Each row is followed by its class.
[ -44   32   37  204  104  236 -372  -54 -141  184  192  -26  -91 -187
  133  558 -216  176   -2  652 -533  250  323  150 -388 -234 -147  -68
 -319  160   53  -22 -222  156  -26  344  -35  -58   63  -21 -205   11]  <111>
[ 284  203 -261   55  224  176   73  -83  432 -383  310  482  433   50
 -186  115   60 -223  103  -57   10  -89   37 -480  357   94   14  314
 -371  187  644   77 -300 -370 -157 -191   30  -22  313 -114   63  195]  <95>
[ -11  130   42  156   86  270 -328  -20  -49  127  197   24  -43 -206
  188  537 -218  210  -74  685 -444  244  263  140 -332 -198 -133 -100
 -332  183  106  -29 -223  118  -67  293   -5  -32    0   21 -142   22]  <50>
[-101 -197  144  -62 -284  278  154    1 -246  -52  148  -73 -158 -361
 -166 -259 -447   32   11 -104  539 -295  245  287  189 -232  143  326
  -53  131   52 -140  331  -52 -149  331  296  -50 -298  135  453  162]  <110>
[-103 -265  105  -33 -243  355  171   66 -133  -26  173  -37 -175 -244
 -239 -179 -425   64   31  131  478 -264  249  248  225 -269  126  356
  -74   86 -167  -97  319  -13 -122  375  266  -50 -176   57  361  189]  <110>
[  92 -553   36  -33  -40    0 -160   54 -783   34  101  235  195 -177
  138  147  401  207  -44   81  355 -158 -103  -84 -416   67  607  366
   60 -232  385  -23  116  267  202  -42  223  -75 -161 -129  149 -117]  <105>
[-166 -314  172  263  459  465  137  201  406  168  -14  453 -494  167
   46  261 -151  121   76 -197 -590   -4  124 -322  146 -306  178  596
 -299  -52 -489  514   86  -34 -606  -33   69  603  557 -135  -81 -452]  <149>
[ 316  231 -334   76  228  134  -33   33  408 -383  266  441  408   78
 -170   61   79 -302   90  -49   63  -64   19 -409  323  155    4  291
 -374  148  654   52 -289 -308  -41 -193   66  -35  404 -101  -28  205]  <95>
[ 100 -282  -25   15   96 -145 -131  -39 -858    5   33  272  123 -315
  170  107  321  192 -195  -84  324  138  -88  -71 -374   82  572  264
   70 -185  537 -151   23  193  263  -97  242  -62 -323 -115   58 -207]  <52>
[ 270  231 -294   73  247  148   85   56  475 -358  256  470  479   41
 -152  122   54 -199   73   21   38 -136  -35 -440  325  135   73  265
 -368  138  646  122 -293 -390  -85 -207   41  -21  446  -61   35  196]  <98>
[-163 -345  191  285  449  484  112  216  426  174   -1  444 -435  159
   24  240 -180  161   52 -160 -633   22  132 -312  152 -239  188  551
 -252  -41 -460  551   27 -100 -583  -57   51  612  600 -150  -29 -462]  <105>
[ -76 -286  194  258  481  495  228  234  465  149  -14  494 -448  121
   89  236 -263   96   34 -161 -597  143  189 -317  240 -249  177  521
 -267   -6 -486  480   80 -110 -497  -27   98  624  656 -137  -68 -514]  <111>
[-190 -130  304  199  542  326  173  110  494   94  -50  467 -495   20
 -133  208 -182   -6  -78 -290 -626   43   98 -380  249 -221   60  488
 -158  -52 -387  413  205 -111 -436 -156  -33  607  459 -101  -53 -508]  <98>
[-108 -220  117  -40 -261  308  221   12 -215  -35  153  -36  -93 -343
 -207 -246 -416   89   24   38  528 -347  178  273  207 -236  162  339
  -81   72  -82  -94  347    0 -190  331  297  -42 -222   89  416  165]  <34>
[ 112 -369  -55  -31   59  -67 -124  -59 -878  -31   47  261  123 -278
  161  131  317  190 -151  -50  381  111  -57  -53 -359   84  530  343
   60 -103  448 -200   62  217  234  -48  256  -48 -227  -52   61 -148]  <149>
[ -54 -129  134  -61 -239  319  271  -11 -136  -93  133  -45 -189 -377
 -246 -184 -444    2  -15  -62  486 -204  284  233  256 -227  107  312
  -83  189    8 -218  326  -83 -103  278  290  -92 -230  117  354  154]  <149>
[-110   94   92  141   84  350 -146 -125 -149   38  180  131 -159 -389
  140  531 -260  325 -160  664 -341  253  306  197 -367 -238  -61   85
 -364  263  129  145 -109  123  -76  377 -120  -49  -97   -5  -94  189]  <50>
[ 291  256 -300   83  264   36   17   61  447 -387  256  411  444   37
  -72   54  117 -292  103 -103   86 -123  -50 -430  366  211   13  238
 -349  108  729   44 -287 -393  -48 -236   72  -46  410  -34  -27  149]  <50>
[  -8  106   73  187   75  261 -324   18  -57  127  192   26 -126 -204
  125  584 -211  242 -103  636 -483  283  302  170 -353 -195 -187  -96
 -316  170  157  -18 -250   62  -76  354  -32  -51    7   28 -204   52]  <110>
[  25  -69  156  -69 -295  297  416   21 -130 -142  118   55  -41 -372
 -163 -182 -370   97 -206  -55  570 -125  180  104  240 -115  114  234
 -184  215    5 -205  279 -109 -175  226  271   -3 -105  194  356  115]  <105>
[  36 -460  -43    1  107 -119 -269  -45 -818   22  151  247   76 -181
  151  205  287  211 -135  -67  246  275    9  -80 -390   63  451  274
   89 -121  399 -155  -14  216  252    3  213   -3 -280  -90   12 -217]  <50>
[  80  -92  138 -116 -296  285  322   53 -167 -140  136   43   26 -361
 -135 -258 -319   49 -182  -32  645 -180  152  179  197 -117  103  212
 -247  127   27 -207  308 -109 -207  288  305    1  -44  207  358  173]  <111>
[ 113   96 -284   88  296  137   17   24  509 -376  291  528  205   85
 -245  280   24 -104  -21  -53  -44  -23  130 -377  270  118  -16  379
 -297  259  469  187 -229 -388 -157 -216  -42   61  432  -95   31  223]  <149>
[  18   91   54  176   97  318 -270   -2  -12  113  179   43 -101 -237
  128  537 -233  166  -45  655 -481  293  307  105 -265 -189 -148  -48
 -357  208  138  -45 -254   61  -59  318  -15  -60   43   -6 -195   67]  <111>
[-150 -155  266  147  484  362  199  188  578   70  -62  450 -464   45
 -134  227 -126   44  -71 -253 -603   42   92 -412  303 -195   36  441
 -190  -19 -429  442  183 -133 -422 -175  -46  601  514 -116  -51 -420]  <98>
[-126 -204   86  -54 -218  340  156  109 -160    4  220  -68 -169 -301
 -270 -166 -405   -4   57  120  474 -256  170  306  198 -308  153  393
  -98   58 -148 -152  368   17 -162  408  263 -116 -160   74  289  185]  <98>
[ -16 -105   73 -115 -247  257  350   84 -132 -148  138   -1  -75 -302
 -172 -199 -299  -14 -151  -14  608  -91  209  164  200 -171   85  287
 -228  138  -91 -231  402  -58  -99  321  221  -12   57  172  295  201]  <52>
[  30 -387  -20  -14   51 -181 -257  -10 -868    0   55  259   55 -268
  114  175  348  188 -203  -99  348  120 -101  -42 -443   86  475  287
  128 -120  457 -153   12  272  257  -30  192  -30 -426  -73   52 -130]  <95>
[ 321  221 -293   75  241  163   77   63  515 -397  305  477  474   -2
 -223  122   66 -217   69   -8   75 -137  -34 -442  379  158   42  307
 -398  155  705   92 -331 -468 -124 -202   59  -38  394  -70   20  252]  <98>
[ 105  163 -250   71  315  224   60   76  529 -374  308  564  244   26
 -267  273   38 -100  -39   79  -11  -97   -6 -399  280  122   13  404
 -312  226  492  201 -185 -389 -167 -241  -26   54  482  -74   37  238]  <98>
[  42  129   24  149   80  298 -304  -15  -96   94  166   79  -68 -243
  154  554 -256  240 -106  698 -465  326  316  156 -344 -233 -182 -111
 -332  230  100  -50 -239  115  -31  351  -40  -40   28   23 -161   94]  <111>
[-103 -238  185  -40 -277  291  332   31 -113  -91  206   13 -104 -326
 -261 -176 -382   88  -99  -65  494 -143  212  128  242 -196   77  228
 -156  155  -82 -161  253 -112 -224  306  268  -25 -264  123  358  138]  <50>
[ 123 -400   -6  -88  -20  -33  -72   -1 -842   10   30  312  253 -260
  206   63  339  209 -104   52  419  -83 -189  -71 -406   45  603  280
   71 -214  418  -17   53  268  306  -57  199  -77 -360 -118  214  -98]  <98>
[  96 -345   24   19   85 -146 -168  -19 -790  -16   85  285  119 -273
  113  161  302  222 -189 -165  297  167  -82  -91 -323  145  447  280
  136 -118  529 -213   35  135  245  -84  223   17 -337  -52  131 -232]  <110>
[ 307  189 -320   47  245  114   79  -48  375 -372  273  412  418   46
  -88   90  117 -249   98  -21   60  -31   41 -462  351  141   81  301
 -356  157  692   26 -282 -374   -9 -256  107  -66  431 -125   18  149]  <95>
[  97 -329   -6  -44   50 -129 -147  -89 -899   -1   40  264   62 -279
  157  122  288  188 -155 -150  320  228  -69  -52 -363   76  465  222
  139 -112  470 -190  -16  237  312  -50  237  -51 -411  -71   78 -182]  <149>
[ -69 -128  152  -64 -258  300  322   68 -127  -95  139   36  -48 -352
 -176 -202 -332   58 -149  -54  546 -201  148  140  186 -149  111  264
 -219  105  -11 -149  292 -113 -242  282  254   11  -71  182  377  127]  <34>
[-196  -98  313  211  526  307  140  189  562   82  -63  491 -506   -3
  -86  200 -161   81  -84 -296 -612   14   60 -353  252 -187    8  464
 -176  -40 -360  450  183 -123 -513 -142  -64  651  402  -50   16 -433]  <110>
[-174 -360  157  276  472  450  121  254  427  174    5  431 -496  167
   34  237 -188   47  115 -163 -628   96  165 -301  181 -252  191  567
 -243  -34 -481  481  100  -21 -488  -47   98  610  607 -169  -86 -468]  <149>
[-194 -115  306  198  484  335  148  241  562  100  -36  422 -534   23
  -71  271  -86   54  -62 -222 -574  -58   38 -387  261 -212   87  520
 -229  -15 -348  369  193 -113 -512 -160  -26  585  540  -43  -54 -437]  <110>
[  65 -479  -15  -38   11  -16 -135  -25 -788    4   56  375  195 -171
   76  121  339  237 -124   56  340  -68 -138  -88 -374   64  550  344
   79 -197  276   42   89  300  181  -55  180  -21 -346 -175  132 -100]  <105>
[  82  220 -221   59  301  186  -17   73  526 -395  244  535  188  -22
 -226  174  -15 -138  -14  -11  -32  -87   53 -349  252  142  -53  346
 -291  275  539  285 -237 -377 -185 -244  -22   40  257  -97   75  239]  <52>
[-180 -171  294  170  484  334  193  219  620  102  -41  474 -479   28
 -126  271 -133  105  -69 -158 -597  -32   36 -423  261 -244   63  472
 -161  -27 -472  456  227  -86 -456 -147 -102  627  430 -107   12 -366]  <105>
[ -91   62  119   71   92  458 -116 -112  -99   81  194  101 -205 -334
  177  602 -208  233 -134  811 -433  339  334  143 -355 -310  -42  116
 -359  311  -57  240  -24  224  -97  393  -76  -34   62 -123 -109  134]  <98>
[-249 -187  283  199  522  285   84  136  475  146  -76  451 -552   55
  -73  200 -115   90  -26 -246 -622  -73   37 -362  257 -239   53  491
 -160  -90 -476  485  173  -21 -459 -173  -27  638  327 -142  -26 -460]  <98>
[  12 -145  103  -90 -296  288  306   74 -203 -103  120   15  -73 -350
  -71 -229 -304   61 -177  -54  618 -117  197  205  170 -124  111  265
 -239  129   21 -221  295  -67 -193  329  285   -9 -125  180  328  154]  <95>
[-145 -327  163  302  499  449  181  258  457  156  -39  487 -500  145
   29  273 -209  143   40 -160 -628   55  177 -303  209 -285  134  572
 -266  -33 -553  530  102  -41 -510    3   51  651  612 -157  -64 -468]  <52>
[-164 -365  209  286  444  441  149  241  437  172   23  415 -496  194
   81  275 -183   75   67 -176 -623   72  204 -306  181 -235  143  578
 -241  -33 -491  469  130    3 -524   -2   69  631  644 -157  -68 -516]  <95>
[ 229  207 -282   66  256  145   -4   13  402 -361  300  446  396   21
 -104  130  130 -203  132   29   50 -177  -42 -414  294   88  117  385
 -383  109  642  120 -218 -309 -131 -188   20  -22  478  -74   -4  200]  <95>
[  98 -534  -37  -29  -49    7 -122   25 -831   31   24  319  182 -128
  136   95  390  219 -109   47  401 -156  -94  -87 -401   85  572  369
   15 -266  328  -14  106  272  256  -46  192  -39 -168 -149  153 -117]  <149>
[ -56 -222  103  -55 -273  390  240  108 -201  -30  166  -66 -149 -337
 -213 -213 -477  -25  -13   33  564 -234  239  290  208 -257  151  329
  -78  101  -93 -172  325  -25 -184  388  354  -56 -204   98  376  189]  <50>
[  89  100 -188   66  286  208   17   40  521 -369  311  497  231   36
 -278  279   11 -123    0  -28  -61  -86  126 -414  206   99   16  364
 -295  286  566  223 -252 -385 -248 -235   13   17  363  -72   59  205]  <105>
[ -94 -301  236  254  463  472  153  230  471  177  -12  483 -464  158
   12  265 -197  117    7 -156 -651   94  142 -324  177 -258  118  534
 -240  -55 -511  510  109  -82 -548  -43   57  623  645 -142  -63 -548]  <111>
[-186 -158  298  144  510  342  215  252  567  106  -84  467 -496   27
  -64  232 -139   13  -85 -189 -622   25   35 -376  258 -234   43  435
 -171  -41 -440  476  169  -63 -470 -124  -26  579  429 -117   -9 -423]  <50>
[ 112 -356  -44  -37   42  -26 -177  -25 -845   -6   89  244   96 -267
  143  186  336  201 -181  -25  368  130  -17  -56 -371   85  542  356
   37  -55  478 -173   37  163  181  -40  267  -37 -196 -103   83 -137]  <52>
[ 125  162 -233   43  280  184  -24   93  577 -380  268  520  220   90
 -276  249   11 -154  -64   39  -14 -110   71 -399  195  138  -68  325
 -291  290  493  273 -260 -402 -198 -231  -26   91  378  -92   53  262]  <52>
[ -74 -149  124  -83 -237  299  331   72 -174  -80  161    1  -81 -362
 -141 -225 -317   89  -82  -38  566 -160  181  176  200 -221  173  292
 -250   45  -79 -198  339  -48 -211  311  225  -38   -2  193  305  154]  <111>
[-147 -267  158  270  480  514  171  263  395  178  -31  491 -450  149
   69  173 -213   89  100 -185 -586  -13   91 -316  210 -265  183  585
 -324  -97 -464  498   67  -42 -507  -38   84  629  603 -147  -46 -466]  <95>
[ -75 -119  130  -51 -237  356  260  178   -2  -46  191  -17 -148 -336
 -241 -130 -451   57  -39  126  506 -290  134  237  251 -252   65  327
  -81  130 -132 -162  331  -88 -172  348  246  -54 -131  164  400  179]  <98>
[ 113 -351    1  -10  115 -107 -137  -13 -843  -17   59  310  106 -240
  175  143  318  157 -163 -120  282  201  -65  -76 -360  109  495  282
  106 -164  465 -168   18  240  273  -50  245  -41 -218  -74   74 -224]  <95>
[ 123  101 -273   70  299  195  -22   58  499 -386  291  544  261    8
 -267  212   25 -129   10   89  -82  -89   60 -385  260   85  -64  354
 -308  245  526  246 -269 -359 -204 -198    9   41  328 -122   25  241]  <95>
[ -83 -180  157  -33 -258  366  226  108  -98  -49  187  -83 -128 -335
 -218 -155 -467   31    0   77  520 -279  176  239  224 -208  154  306
  -66  140  -40 -138  259 -104 -163  331  320  -31 -125  150  346  150]  <50>
[ -94 -203   97  -41 -224  301  158  121 -127  -34  192  -61 -141 -307
 -239 -211 -430   53   21   44  556 -344  181  283  222 -202  123  347
  -89   53  -55 -138  322  -61 -154  347  262  -67 -153  109  344  227]  <111>
[  93 -438   63  -62  -41   -7  -81   67 -775    0   37  380  206 -270
  104  107  362  245 -141   47  394 -195 -213  -72 -370   97  559  326
   65 -227  413   16   98  264  197  -53  189  -76 -340 -111  187 -115]  <34>
[ -30   51   27  145   76  285 -268  -18  -45  111  164   -6  -80 -173
  211  552 -235  213  -28  654 -459  325  369  143 -336 -201 -120 -109
 -322  262   53  -16 -184  117  -14  343  -40  -44  122   13 -166   89]  <111>
[ 116 -481  -20  -45   15   24  -91   43 -802  -12   92  325  231 -244
  165  156  337  149 -131   74  389   15 -105  -74 -400  135  603  344
   53 -137  447  -20   80  228  269  -57  263  -26 -165 -137  160 -120]  <50>
[-108 -182  153  -74 -254  373  194  126  -94  -22  198  -37 -161 -371
 -276 -173 -446   26   21   73  517 -322  162  269  260 -224  147  372
  -68  113  -55 -137  322  -36 -175  327  276  -94 -189  102  432  210]  <111>
[  33   70    8  141   85  312 -293  -42 -106   74  181   74  -97 -219
  159  535 -190  191  -82  673 -411  318  340  138 -314 -199 -164  -33
 -371  217   97  -18 -206  115  -13  353    5  -71   27  -31 -175   96]  <34>
[ -28 -110  141 -102 -273  300  369  142  -96 -110  165   19 -125 -373
 -131 -203 -333   40 -174  -23  593  -90  180  175  254 -142   78  252
 -235  118  -70 -229  363  -85 -155  298  274  -19    4  186  384  177]  <34>
[ -92 -180  192  -42 -249  279  271   12  -92  -37  148   12 -148 -373
 -261 -171 -503   98  -61   84  472 -236  200  197  246 -253  133  286
   12  137 -133  -98  323  -36 -112  296  236  -19 -325   77  426  115]  <111>
[  -7   47   43  181  100  283 -288   -7  -18   91  196   68  -63 -150
  131  601 -218  145  -66  663 -475  283  361  103 -331 -197 -195  -39
 -366  228   35   25 -188  108   -8  382  -33  -15   80  -25 -147   71]  <98>
[  -9 -127  136 -106 -253  270  353   -5 -210 -126  127   27 -112 -374
 -185 -216 -301   -4 -162  -67  578 -145  190  179  246 -159  100  278
 -197  164  -21 -209  326  -72 -159  288  305  -46 -125  142  299  161]  <98>
[ 141  189 -214   59  270  217    4   84  563 -345  320  503  246   60
 -290  278  -23 -160  -44   28  -76  -98   88 -395  220  126  -47  352
 -316  278  576  215 -291 -429 -242 -231   10   23  390 -101   50  193]  <95>
[  93 -425   14  -79   52 -101 -129  -64 -742    1  123  297  128 -237
   81  194  278  211 -164   11  300  215  -33 -169 -323   18  437  295
  103  -66  301 -157   53  227  239  -14  170  -12 -372 -112  106 -182]  <111>
[-165 -316  202  288  477  417  133  242  416  179  -10  455 -495  187
   62  264 -233   46   94 -281 -618   96  198 -299  134 -253  158  558
 -233  -25 -483  475   72    5 -504  -23   56  627  574 -125  -52 -497]  <111>
[-163 -337  207  278  466  492  185  269  478  149    9  479 -462  115
   35  263 -244  136   68 -180 -636   50  160 -301  205 -249  154  543
 -274   -2 -467  541   39  -94 -531  -34   75  610  581 -121  -20 -464]  <50>
[  70 -482   22  -93  -37   -7  -76   20 -761   10   26  253  152 -197
  204  143  410  186  -98   60  347  -69  -79 -103 -377   98  565  318
   40 -156  398  -17  115  257  270  -80  212  -88 -144 -138  173 -114]  <34>
